Each row is shifted at random along 6 fixed directions that mean nothing.
Known rows, with every step that occurs:
faruvub fati pefo kabi zekor: -203 -95 71 -122 -20 117 -213 62 233 -54 -62 23 28 -309 19 -23 -237 -49
 -122 -6 12 -14 -54 145 87 164 227 -84 19 98 -161 -30 -6 -217 -138 68
 -50 -65 -205 -6 -191 -39 130 -97 -189 11 -51 -80 -126 -103 201 64 93
 -75 37 -203
totuz magip faruvub fati pefo dakama votif kabi zekor gima: 5 86 -43 22 -151 51 3 40 -60 -288 35 -75 75 -80 50 -77 105 -111 120 211
 -22 -5 -37 -150 -48 61 -37 -9 -156 -252 65 89 119 -2 -100 131 -74 173 9
 139 -63 -75 -74 -85 65 189 139 35 -55 -100 53 51 72 -111 99 -72
vunumik zekor gima votif: -67 -31 81 -10 207 -18 -30 93 -56 28 -163 14 -61 76 104 203 -44 -64 -77
 -75 -159 -120 -96 -108 -208 11 240 -122 -6 34 156 -74 78 97 274 -110
 -115 -80 150 78 183 -6 -24 9 40 -102 -4 -1 33 114 -21 12 -14 -39 -11
 125
dakama votif magip totuz vunumik: -139 -123 350 -280 83 -180 -81 106 113 60 -68 56 142 175 -164 23 -43 123
 -161 -174 -81 -136 -339 179 34 65 249 -10 140 233 -84 -192 -138 -15 31
 -76 98 -184 167 -19 -118 189 387 153 9 -126 -117 -50 117 56 -10 -2 -237
 -100 1 -36
dakama faruvub fati loka zomo misof magip totuz: 69 -37 -23 63 -130 -53 206 230 -140 234 11 -152 -117 -137 118 60 -50 184
 -40 -59 -46 141 77 360 156 -140 -249 215 289 165 -6 -184 -266 -55 -128
 105 39 -39 -82 41 -17 70 -17 96 -20 58 -291 -31 49 -12 -82 11 82 312
 -28 -102
dakama votif kabi zekor vunumik: 25 90 -190 -27 150 -70 172 -18 -84 37 32 141 57 18 67 -16 8 -62 -107 146
 49 42 -69 39 -138 -130 -82 -31 98 136 219 -82 77 21 284 -151 25 -133
 178 -103 -30 -38 46 80 119 14 1 -76 24 20 -77 16 -33 23 -150 -43
kabi zekor vunumik fati loka zomo misof magip faruvub: 132 -81 31 222 -43 -162 197 6 -103 274 -61 80 -103 155 188 315 -108 223
 -30 -167 -146 141 16 204 125 -232 -97 67 318 101 -15 -120 -238 -44 -23
 -178 6 -131 25 -49 269 99 -67 194 114 -104 -375 -95 191 75 -170 17 48
 143 -61 150
faruvub fati loka zomo misof magip zekor gima dakama votif kabi: -32 -158 238 -103 -13 -78 -117 -68 99 39 -148 -82 -67 97 -100 28 -4 51
 -43 -90 -140 -71 7 65 116 11 83 41 -52 -56 -177 -56 -17 -28 -185 98 94
 133 21 6 70 79 78 -8 -115 -32 5 159 47 54 -23 -39 -21 -11 -55 136
kabi zekor votif pefo dakama: 84 83 18 -120 167 -110 164 -71 41 17 87 15 57 167 -94 -91 153 60 -106 26
 -47 49 1 -106 -55 -176 -51 -39 -35 52 -15 -16 -81 161 9 -31 96 -17 88
 -166 5 128 67 34 7 -32 132 140 18 142 -94 -128 -124 11 -23 199
loka zomo misof magip totuz: -82 -151 337 44 -132 -103 -152 142 38 256 -181 7 -173 167 42 108 -120
 210 99 -456 -93 42 88 203 181 -13 122 101 196 55 -181 -116 -170 34 -216
 35 72 58 -5 52 125 214 148 56 -75 -150 -312 52 -79 108 -72 11 -24 134
 164 194
dakama votif kabi zekor: 38 64 -51 -124 46 -77 141 -46 61 75 159 91 61 -27 -82 -237 162 -40 -81
 39 117 172 32 102 45 -96 -195 28 94 220 45 -73 20 -44 -62 36 134 -87 37
 -149 -147 -22 145 29 74 22 5 -20 -76 -32 -98 -36 -101 66 -13 -17
pefo gima kabi zekor vunumik: -186 -155 121 11 185 13 -258 -105 177 -1 -181 174 62 152 -9 152 -227 6
 -27 -114 -10 -154 -70 -87 -40 37 398 -195 16 -128 -22 46 13 51 212 -221
 -22 -61 99 -146 38 42 -20 28 -136 -218 37 24 40 142 102 -33 -97 -244
 -28 35
vunumik misof magip faruvub fati pefo gima dakama votif kabi: 83 -34 6 -6 -134 -132 -12 -99 -91 -26 16 -79 46 22 -96 51 40 60 -13 -9
 -85 106 -60 -54 80 71 -110 59 10 -14 -66 -34 -131 -76 -165 84 168 48
 -144 96 125 -55 -59 90 4 12 -106 -12 127 53 -15 14 -38 -19 61 -58
gima kabi zekor vunumik fati loka zomo: 96 -137 165 97 62 42 67 -218 107 253 -65 48 -16 199 34 160 41 120 -84
 -154 -212 19 181 36 246 -143 76 -119 85 -49 -133 97 -15 33 -148 -9 -113
 -70 64 -103 242 104 -215 61 1 -182 -43 122 177 170 -36 -16 -62 -124 -81
 160
pefo dakama votif magip faruvub fati: -72 113 -168 -107 175 -230 184 232 -206 -13 -74 91 -60 -5 1 27 -58 156
 -150 92 107 86 -317 46 -286 -74 -130 160 141 50 306 -306 -262 160 384
 -197 205 -72 115 -103 -222 120 126 101 56 109 -162 -104 78 84 -151 19
 -49 168 -5 -137
pefo kabi zekor dakama gima votif magip totuz zomo misof: 123 119 -160 159 -66 -14 181 -218 -91 -57 131 38 13 34 -46 11 165 -170
 134 123 -72 -22 10 -90 72 -2 -74 65 -154 21 39 106 189 -145 78 -104
 -111 -12 82 34 39 -94 -250 55 110 -8 111 -23 176 -39 -36 -122 6 -81
 -185 -1
loka zomo misof magip votif kabi: 24 -36 137 -140 37 -36 -26 231 -13 163 -81 7 -103 36 9 103 -117 -3 -87
 -43 -18 -34 -37 231 8 -116 89 110 104 352 -103 -190 16 -171 68 -3 -14
 -59 50 138 9 132 189 109 -93 -134 -161 -114 -175 13 -158 -107 116 207
 -91 79
votif pefo kabi zekor: -123 -80 120 31 105 -58 -115 -161 99 81 -107 83 5 110 15 44 -45 78 -14
 -213 -49 -15 -84 -120 84 36 263 -68 -40 -58 0 48 -111 102 23 -126 107
 -33 11 -145 14 111 38 -11 -108 -146 -57 41 22 166 44 -68 -127 -214 37
 44
votif pefo dakama faruvub fati gima kabi zekor vunumik misof: 17 36 -135 125 -101 134 97 -210 28 19 21 2 17 -82 -11 -162 110 137 142
 -4 107 148 212 -172 114 64 -175 -29 19 -295 11 147 -70 205 -224 80 52
 112 -119 -182 -35 20 -171 -100 -24 123 113 126 8 6 48 76 -84 -100 102
 -132
gima votif kabi zekor vunumik: 80 58 -58 -53 208 -12 209 -172 -63 73 19 124 151 55 4 166 -30 -219 -211
 213 -133 -46 -153 60 -58 -172 72 -104 16 349 80 -17 106 -229 403 -218
 -157 -340 211 -49 60 -125 -180 232 21 -198 -53 -157 297 115 -100 -57 17
 -82 -358 -88
fati vunumik zekor votif pefo gima dakama faruvub: -84 -32 -133 11 194 -36 93 56 -97 33 0 38 6 -22 151 74 -14 95 -64 -71 77
 43 -27 -141 -193 12 -54 -15 130 -20 174 -101 -162 311 176 -137 95 -77
 -43 -71 0 -5 26 22 22 76 -79 -55 -82 74 -51 106 -66 76 26 -76
pefo kabi zekor gima votif: -11 41 -59 -75 95 10 26 -144 261 19 192 202 65 -162 -176 -196 24 -103
 -20 5 141 172 22 85 79 -29 18 -49 56 254 -66 -16 6 -158 -47 -44 28 -171
 -95 -210 -151 -61 100 2 2 -66 13 -41 -71 -113 -21 -57 -43 41 -80 -82
gima dakama votif pefo kabi zekor vunumik fati faruvub: -124 -54 43 38 -41 155 -211 -280 141 -41 -51 74 170 -94 58 -28 -31 -115
 16 29 -37 -204 -66 -202 94 230 160 -203 -139 -151 -98 218 54 30 56 -23
 -86 26 -3 -62 -47 -82 -86 -91 -159 -61 79 -113 -65 -117 191 196 -5 -355
 -31 -131
faruvub pefo dakama votif kabi zekor: -70 -32 73 -70 0 -77 -61 -67 -23 -56 -52 -48 17 150 -17 14 66 -86 -44
 -78 -102 -105 -106 -168 92 44 162 7 -183 -114 -19 116 -25 10 -12 -30 40
 -3 26 -53 8 -27 -123 -13 -99 -7 32 50 156 199 114 -11 -47 -262 24 77
faruvub pefo dakama gima kabi zekor votif: -32 45 -75 110 -12 -126 8 -110 56 -13 51 126 -188 139 -123 -161 99 108
 123 -263 112 200 117 -226 69 3 -112 54 -42 -323 109 103 -108 264 -210
 -28 201 63 -127 -254 -14 -24 -132 -70 67 118 -7 183 117 171 20 -16 -145
 -14 207 159
totuz vunumik fati pefo gima: 58 -125 -2 -116 106 -69 155 332 131 49 142 93 33 -112 93 -52 -67 102
 -172 -67 85 100 -3 284 -21 -129 -87 10 278 350 -69 -157 -61 -81 -174 63
 -48 -133 -161 31 -95 58 286 -29 114 82 -212 -179 -139 -137 -29 54 43
 283 11 -63
fati pefo gima votif: -50 -9 -85 81 119 -14 -23 118 -9 5 -14 142 -61 -1 94 41 -41 51 59 -121
 -42 75 92 -95 -83 29 85 -20 38 -79 96 -30 -28 153 51 15 42 38 -97 12 25
 41 -101 -61 -7 9 -43 72 -89 96 27 19 6 47 105 17
votif kabi zekor magip faruvub fati gima: -27 -45 98 -210 230 -208 48 -49 3 26 -207 -1 95 215 -166 87 -105 220
 -218 153 -72 31 -213 -45 -184 -187 21 14 120 11 83 -247 -116 92 173
 -139 250 -18 156 -136 -17 157 165 130 41 -82 63 187 110 186 -143 -151
 -187 -51 -10 93
pefo dakama faruvub fati gima kabi: -63 50 -195 -20 -35 176 40 124 -21 -29 48 -107 -5 -300 71 -129 -28 -54
 -27 153 63 0 104 34 -9 10 -112 31 -12 -10 22 27 18 -8 49 141 -107 30
 -78 14 -191 -41 -170 -105 -132 141 22 -35 -101 -69 60 124 131 52 2 -259
pefo kabi zekor magip: -4 109 -292 80 132 15 129 72 -123 95 79 26 -2 -151 142 51 -33 -37 -30
 123 99 65 12 61 -124 -162 -50 -3 108 174 247 -51 -15 -75 316 -194 -58
 -133 56 -25 -41 -59 -59 75 107 -15 -76 -148 -76 -34 -48 -1 104 121 -140
 -118
pefo dakama gima kabi zekor votif magip totuz zomo misof: -79 -7 17 48 -78 -7 -35 -147 112 -65 47 100 -34 47 -64 -92 69 -52 185
 -104 61 -20 -41 -80 103 111 63 27 -76 -101 -64 113 60 -7 -72 -119 2 38
 33 -94 -141 28 -13 4 13 26 45 -51 14 -26 27 -14 -104 -125 42 -7
pefo gima kabi zekor: -11 -63 106 -15 -59 95 -93 -186 272 46 164 69 89 -47 -114 -205 122 -73
 77 -123 114 113 203 62 276 -3 5 -83 11 65 -230 152 10 -173 -292 118 -22
 -16 -105 -152 -69 -52 -55 -27 -109 -132 42 12 -41 -16 43 -77 -85 -74 44
 -34
votif kabi zekor dakama: -35 19 -51 -29 84 70 14 -29 -9 -103 -56 -34 4 5 86 -69 23 -95 4 113 19
 -108 36 -117 -185 -49 -32 -87 -83 -28 91 82 272 62 156 17 -108 82 98 36
 -36 -48 53 -132 17 54 211 63 -124 -38 6 37 56 -41 25 97
loka zomo misof magip faruvub fati gima dakama votif: 113 71 44 0 -39 -224 138 132 -208 222 -92 -5 -139 162 -69 137 -26 179
 -144 -20 -199 115 77 78 -8 -209 -175 198 126 111 21 -303 -174 39 23 7
 208 52 102 65 172 152 -161 198 -7 -103 -244 111 118 199 -276 -114 49
 255 -73 189
loka zomo misof magip totuz votif pefo gima kabi: 53 -33 114 113 -99 137 -151 89 13 -7 -25 -42 -117 47 130 15 29 -61 167
 -85 -7 -112 124 12 89 40 106 27 -116 -39 -94 87 99 -26 -85 125 -147 173
 17 177 66 115 -2 -75 -35 -108 47 -2 -203 -23 22 -90 115 68 61 90
faruvub fati vunumik misof magip totuz: 131 -71 36 -37 -56 52 140 241 -205 70 -77 -289 -30 -15 50 171 -156 216
 -157 43 -54 40 102 324 -111 -94 -202 95 219 45 -11 -145 -107 -2 -54 166
 -92 -4 -34 236 179 -10 51 64 185 88 -190 84 138 7 -28 192 102 325 43
 -72
misof magip faruvub pefo gima dakama votif kabi zekor vunumik fati: 276 165 -228 108 -169 -49 209 -127 -74 -105 296 -30 121 -74 -20 -116 158
 -117 16 198 199 223 -35 88 91 -101 -436 78 -22 117 -19 128 -110 -242
 -116 13 6 -93 -137 -38 17 -260 -82 68 147 69 -78 -222 169 -192 -47 1 63
 141 -60 -111
gima dakama votif pefo kabi zekor vunumik misof magip: 133 154 -200 328 -118 46 78 -235 -253 46 69 -47 -26 99 108 29 177 13 180
 -40 -19 43 238 -266 -14 51 -134 -73 -148 -306 228 247 19 224 69 -65 -9
 113 33 43 269 -127 -344 -3 169 2 14 58 116 42 -4 113 39 -58 5 70
dakama gima votif kabi zekor vunumik fati pefo: 11 -6 -47 -12 98 51 -13 -110 143 -29 -13 174 71 47 -100 -182 -3 45 3 76
 106 125 75 -89 -89 60 -115 -76 17 -121 35 24 118 190 -81 -9 76 28 -67
 -138 -50 -52 101 -129 136 78 161 104 -75 -94 0 55 -118 -31 96 20
loka zomo misof magip: -119 -51 138 -31 -52 78 -134 347 -61 220 -139 -12 -133 -88 175 133 -218
 4 -19 -156 -39 -83 48 240 -11 -52 145 45 169 294 -65 -140 27 -119 86
 -37 -72 -31 45 161 1 99 115 47 -130 -111 -261 -168 -270 -28 -75 42 209
 220 -30 28
kabi zekor vunumik misof: -46 -119 150 -79 9 42 -33 -32 53 132 -70 32 137 7 24 173 -133 -9 -107
 -37 -127 -117 -51 136 77 -28 195 -175 177 201 -124 -8 56 -203 38 -89
 -154 -212 103 -5 115 6 46 131 -25 -158 -75 -89 88 28 44 40 -22 -100
 -119 11
dakama faruvub pefo kabi zekor gima votif magip totuz zomo loka: -54 28 144 253 -151 45 -92 -98 24 -122 -33 -12 -92 153 -19 -70 91 146
 370 -279 58 -24 65 -227 104 254 163 -23 -161 -636 111 227 -8 332 -227
 39 104 279 -115 -128 -47 -17 -128 -216 34 100 112 300 83 38 192 -103
 -165 -241 278 190
dakama faruvub pefo kabi zekor votif magip totuz: -329 -44 -18 -74 119 -144 -147 81 102 -47 -109 164 20 -113 -35 119 -290
 24 -106 -129 93 -69 -554 -17 -37 188 327 4 138 118 138 -185 -253 -38
 250 -375 178 -327 -74 -202 -315 0 250 120 -138 -9 -167 -219 60 13 178
 -24 -127 -197 20 -222
pefo dakama votif kabi: -27 -4 -6 -88 26 -49 -1 12 44 -16 47 31 -27 45 -39 -292 159 72 102 -134
 150 104 114 -59 -24 34 -124 48 -32 -133 24 57 -4 262 -107 147 126 185
 -38 -122 -146 102 165 -170 25 155 81 118 -221 9 -20 110 -98 37 186 26
zekor dakama votif pefo: -226 -49 -11 28 29 -167 -121 -103 58 29 -86 231 -134 -12 55 26 -42 19
 106 -374 -80 -43 -228 -139 57 87 115 -39 23 -43 49 9 -67 166 76 -77 133
 -100 78 -165 -41 119 133 -54 -117 16 -143 -83 -57 35 14 97 -123 -175 93
 11
kabi zekor dakama gima votif magip faruvub fati vunumik misof: -40 -16 141 -87 -161 128 -78 -226 -11 -115 -51 -78 143 25 -220 -3 30 11
 38 133 -105 -106 -29 -119 29 165 -89 -63 -66 -191 -134 46 135 -30 -129
 107 -34 34 30 48 64 -105 -81 -11 24 32 200 160 214 -63 8 63 -70 -203 43
 -22
pefo dakama votif magip totuz zomo misof: 228 167 -216 -61 -8 -177 494 149 -185 110 282 18 17 -50 18 -100 282 -32
 -33 121 68 196 -34 252 53 -227 -350 259 140 419 47 -140 -114 -171 48
 -34 14 -127 93 -4 -163 88 -4 195 149 97 -163 -217 57 -20 -211 -79 -15
 312 -211 -131
loka zomo misof magip zekor: 31 7 10 61 -10 22 27 349 -233 181 -90 -111 -135 -25 247 269 -115 -93 -88
 13 -121 -118 30 251 -61 -171 63 95 100 324 24 -192 77 -254 219 -47 -190
 -71 149 302 162 30 -60 137 -57 -111 -245 -181 -53 43 -121 -54 254 256
 -188 87
faruvub pefo gima votif kabi zekor magip: 176 68 58 -188 174 -66 126 -78 -4 -16 72 -54 182 250 -277 -95 191 -15
 -106 195 22 54 17 -114 -30 -178 -81 0 -103 34 -14 34 -19 5 -25 5 131 -1
 29 -138 15 -32 -76 85 36 -91 270 209 144 172 -48 -281 -154 -24 -117 125
misof magip zekor kabi: -81 -139 179 -195 293 -252 -167 231 92 89 -123 9 -20 91 -114 181 -275 65
 -293 -64 2 -46 -314 220 -198 -130 284 -30 150 350 3 -290 -118 -103 255
 -216 110 -262 97 36 -15 122 430 156 -20 -123 -172 -113 -23 74 -84 -85
 -64 128 -83 75
zekor gima dakama faruvub fati: 91 137 -158 83 46 -166 355 17 -209 121 32 -10 -54 7 16 1 132 81 -53 19
 -124 142 80 -89 -53 -246 -294 53 97 -28 245 -79 -112 170 130 -16 83 -49
 107 -74 116 -42 -325 91 64 38 -152 124 298 181 -176 -78 -54 190 -123 86
gima votif pefo dakama faruvub fati loka zomo: -1 -23 50 73 -37 34 121 -150 -37 155 21 8 -87 -10 21 -78 184 129 110
 -220 -88 113 112 -63 266 35 -102 57 -41 -192 -18 113 -228 216 -194 130
 70 45 -83 -185 -44 106 -250 -76 -127 18 -77 139 95 129 -42 11 -63 -57
 56 -49
zomo misof magip faruvub pefo kabi zekor: 21 -31 170 106 -136 -182 -90 72 -28 82 -72 15 -96 135 -64 140 -164 119
 21 -192 12 117 -45 66 46 -18 73 120 99 24 -46 -90 -197 -81 -98 -63 185
 -6 -142 6 95 18 59 138 -32 -71 -259 -28 116 113 -31 -95 -2 68 78 123

Rows:
102 -15 208 -88 -5 -11 149 -49 26 5 33 4 113 155 -162 -5 146 51 49 -67
 -129 -42 -58 22 21 -1 32 -54 77 99 -40 -5 83 -18 -89 63 -100 -63 108 79
 128 43 73 92 191 -58 39 94 232 19 -54 -10 -147 3 -41 48 -> zekor gima votif magip totuz vunumik misof
29 -98 69 -1 -83 -41 -156 -110 -35 -60 -10 -62 30 184 -181 187 -80 90
 -22 -48 -71 -38 -12 -128 18 73 49 17 -1 -166 -116 1 -64 48 -115 20 127
 -13 -90 67 227 -40 -58 88 14 -8 29 119 148 94 45 62 -58 -147 82 65 -> fati vunumik misof magip faruvub pefo gima kabi zekor dakama votif
-150 -83 2 -145 62 -30 -105 -83 332 -68 22 169 2 -206 -149 -93 -120 -30
 -114 -27 73 114 -40 61 104 34 51 -47 70 136 -204 -70 -72 -166 -195 16
 86 -119 -196 -186 -210 -19 98 -29 -205 -12 11 -42 -45 -53 83 -47 -39
 -41 9 -140 -> faruvub fati pefo gima kabi zekor dakama
99 121 -351 -29 64 276 132 72 -106 -201 92 -134 6 -300 134 -112 68 -173
 -77 384 182 -21 152 15 -241 13 -305 7 -104 -42 108 33 201 26 105 205
 -208 112 -27 130 -55 -175 -52 -176 54 231 274 -71 -163 -202 48 135 186
 162 -100 -273 -> faruvub fati vunumik zekor dakama votif pefo gima kabi
137 -28 156 20 -10 -73 -32 -139 129 -26 182 -80 54 141 -94 -3 144 -25
 -21 -57 -14 42 -48 65 201 -66 55 -8 -91 143 -153 92 -163 -143 -145 5 -8
 -132 -6 -6 61 34 41 105 59 -207 -23 -7 140 36 -13 -158 -102 -26 44 56 -> misof magip totuz votif pefo gima kabi zekor
45 101 -136 74 -121 92 24 181 -76 21 39 -96 -76 -239 70 -28 0 -88 21 164
 24 53 198 51 -3 -14 -116 114 -29 80 -25 -110 63 -127 -76 109 -49 115
 -132 200 17 -65 -125 -29 -115 87 -13 -19 -138 -103 -23 -75 216 232 -132
 -29 -> loka zomo misof magip zekor gima dakama faruvub fati pefo kabi
-202 -217 229 45 -49 -213 -173 39 8 117 -221 102 -208 145 161 277 -163
 -2 35 -447 -141 -139 -220 75 91 101 300 60 128 168 -48 -151 -62 -49 30
 -215 -8 -118 75 95 143 87 211 109 -47 -119 -347 -229 4 56 -31 106 15
 -96 30 78 -> loka zomo misof magip totuz vunumik zekor dakama votif kabi
176 125 -172 79 -109 62 126 14 -252 -73 69 -194 22 84 64 15 135 -66 50
 141 10 -14 115 -121 -42 -26 -132 24 -133 -144 103 192 76 31 -7 17 -80
 82 -18 101 173 -144 -194 -10 140 137 114 31 103 41 73 88 105 -13 -25 23 -> faruvub pefo dakama votif kabi zekor vunumik misof magip
20 2 123 -84 -47 -86 -147 138 39 -91 -61 45 -62 122 -245 -216 -95 119 95
 -10 284 137 -8 -13 -208 88 -134 171 -9 -107 -10 -74 -59 184 -87 74 277
 204 -174 -46 -176 30 305 -73 19 122 54 77 -162 -54 -70 -15 -61 195 219
 68 -> zomo misof magip faruvub pefo dakama gima votif kabi
-176 -59 130 96 -325 138 -405 -87 102 -231 -96 -34 44 -136 60 -33 -152
 -163 220 -2 31 -133 6 -101 61 340 148 -53 -196 -252 -182 169 93 -158
 -154 113 -3 241 -172 154 -53 -176 -11 -119 -197 16 29 -97 -114 -179 203
 116 144 -226 176 -76 -> zomo misof magip faruvub fati pefo gima dakama votif kabi zekor
4 113 -238 -82 87 99 71 48 -53 -43 19 -95 49 -154 -22 -44 8 -58 -137 364
 2 17 91 -45 -124 -102 -112 22 -73 -2 78 -31 23 -32 129 -11 -43 8 17 47
 -70 -70 -195 8 -16 63 160 14 33 16 8 -21 83 31 -123 -145 -> faruvub fati pefo dakama gima kabi zekor magip
-182 -157 192 99 -117 -84 -142 172 -160 164 -274 -66 -206 81 129 345
 -242 145 18 -310 -196 -109 -10 71 66 13 127 93 141 -104 -60 -188 -119
 68 -4 -51 42 -16 27 118 206 84 -70 77 -167 -6 -328 48 96 141 -55 61 80
 24 2 113 -> loka zomo misof magip zekor dakama faruvub fati vunumik
-96 11 -56 -144 42 -126 50 -69 80 15 8 57 25 -67 -84 -114 55 83 -56 -7
 39 179 -40 -25 65 -16 -78 48 51 -2 -12 -75 -199 47 -126 -35 215 -34 -88
 -190 -157 38 68 20 -36 94 -31 24 0 47 -5 20 -100 -57 40 -112 -> faruvub fati pefo dakama votif kabi zekor magip
-59 -62 17 58 -175 142 -278 -46 -31 -150 -61 -171 -60 -8 18 62 -47 -86
 195 -33 -38 -232 -6 -130 -7 207 111 -90 -166 -197 -42 189 257 -55 -42
 76 -153 108 -9 241 164 -119 54 -140 43 35 153 16 -118 -174 111 124 99
 -170 191 97 -> vunumik misof magip votif kabi zekor dakama gima
-76 -37 -72 105 -75 -29 -82 -182 140 -36 156 93 -75 -43 -28 -188 156 -5
 233 -166 161 99 55 -59 173 61 -83 16 -31 -155 25 147 -87 37 -123 -22
 -21 -33 -26 -144 -127 -3 -19 -57 133 26 -14 -24 -1 -67 23 67 -114 -60
 191 -38 -> pefo dakama gima kabi zekor magip totuz votif
140 -42 -60 195 4 -69 171 -155 29 82 82 108 -102 91 45 101 -40 138 122
 -183 30 184 90 188 72 -64 -38 24 196 46 5 7 -34 -30 -91 -118 23 -69 -47
 -101 70 -8 -4 70 235 -35 -226 -4 74 -38 -82 70 -30 96 62 43 -> fati gima votif kabi zekor vunumik misof magip totuz zomo loka
63 20 -51 2 18 -156 94 269 -70 17 119 5 -74 -109 -30 91 -86 -71 -69 36
 124 36 -126 138 -70 -71 17 118 39 272 66 -122 -23 -191 73 -144 98 -154
 -82 45 -127 -44 72 111 -21 59 -189 -189 -44 -78 -57 -186 57 264 -185 29 -> totuz zomo misof magip zekor gima dakama faruvub pefo kabi
-109 -98 150 33 51 -187 -88 -211 180 -134 -54 92 -22 84 -103 -40 9 96 24
 -156 -27 -37 -227 -183 77 138 153 -59 -107 -267 57 8 -194 183 -52 -61
 122 -29 -6 -192 -92 89 83 -60 11 -55 22 164 184 70 95 -117 -228 -188
 151 108 -> magip totuz votif pefo kabi zekor gima dakama faruvub fati
-80 -30 35 -106 77 113 -243 -65 217 -160 6 26 3 -58 -76 -262 143 -79 93
 -40 203 -61 63 -197 -106 213 30 -118 -170 -158 -70 107 162 210 -133 178
 14 206 -60 -63 -120 39 285 -273 -93 78 407 48 -410 -161 109 18 -112
 -114 194 17 -> vunumik zekor dakama votif pefo gima kabi
-34 -10 41 53 -85 -137 -54 -179 151 -42 19 128 19 43 -95 -58 101 137 71
 -175 -60 143 -115 -195 142 150 -34 -1 -5 -157 -113 -9 -110 122 -294 37
 186 49 -183 -103 4 93 122 -82 9 102 20 51 -21 -52 46 26 -160 -223 208
 43 -> vunumik fati pefo kabi zekor dakama votif magip faruvub
-55 41 -77 2 -7 216 -70 -172 201 -99 10 109 60 -251 -51 -144 -119 -41 27
 81 110 60 54 52 55 132 23 -116 -46 -67 -79 106 63 -84 -93 72 -79 -11
 -115 -165 -151 -68 10 -137 -44 30 101 24 -63 -179 117 90 52 -57 -9 -239 -> faruvub fati gima votif pefo kabi zekor vunumik
116 113 -187 26 140 -71 165 -232 16 54 143 184 119 100 -68 -60 161 -62
 -52 109 26 101 2 -74 66 -152 -72 -31 -7 65 67 22 -61 22 116 -114 92
 -116 144 -215 49 15 -129 124 7 -115 84 -26 138 116 -71 -154 -156 -97
 -214 -52 -> dakama votif pefo gima kabi zekor vunumik
57 -94 304 -16 67 -214 -106 -45 17 85 -93 -2 -105 450 -206 180 -1 155 -8
 -175 -124 -80 -22 -135 59 -39 282 52 -171 -164 -88 18 -102 172 -43 -155
 227 55 111 -33 140 222 -30 110 -50 -195 -17 171 110 252 -132 -280 -189
 -126 31 369 -> totuz zomo misof magip votif pefo dakama gima kabi zekor
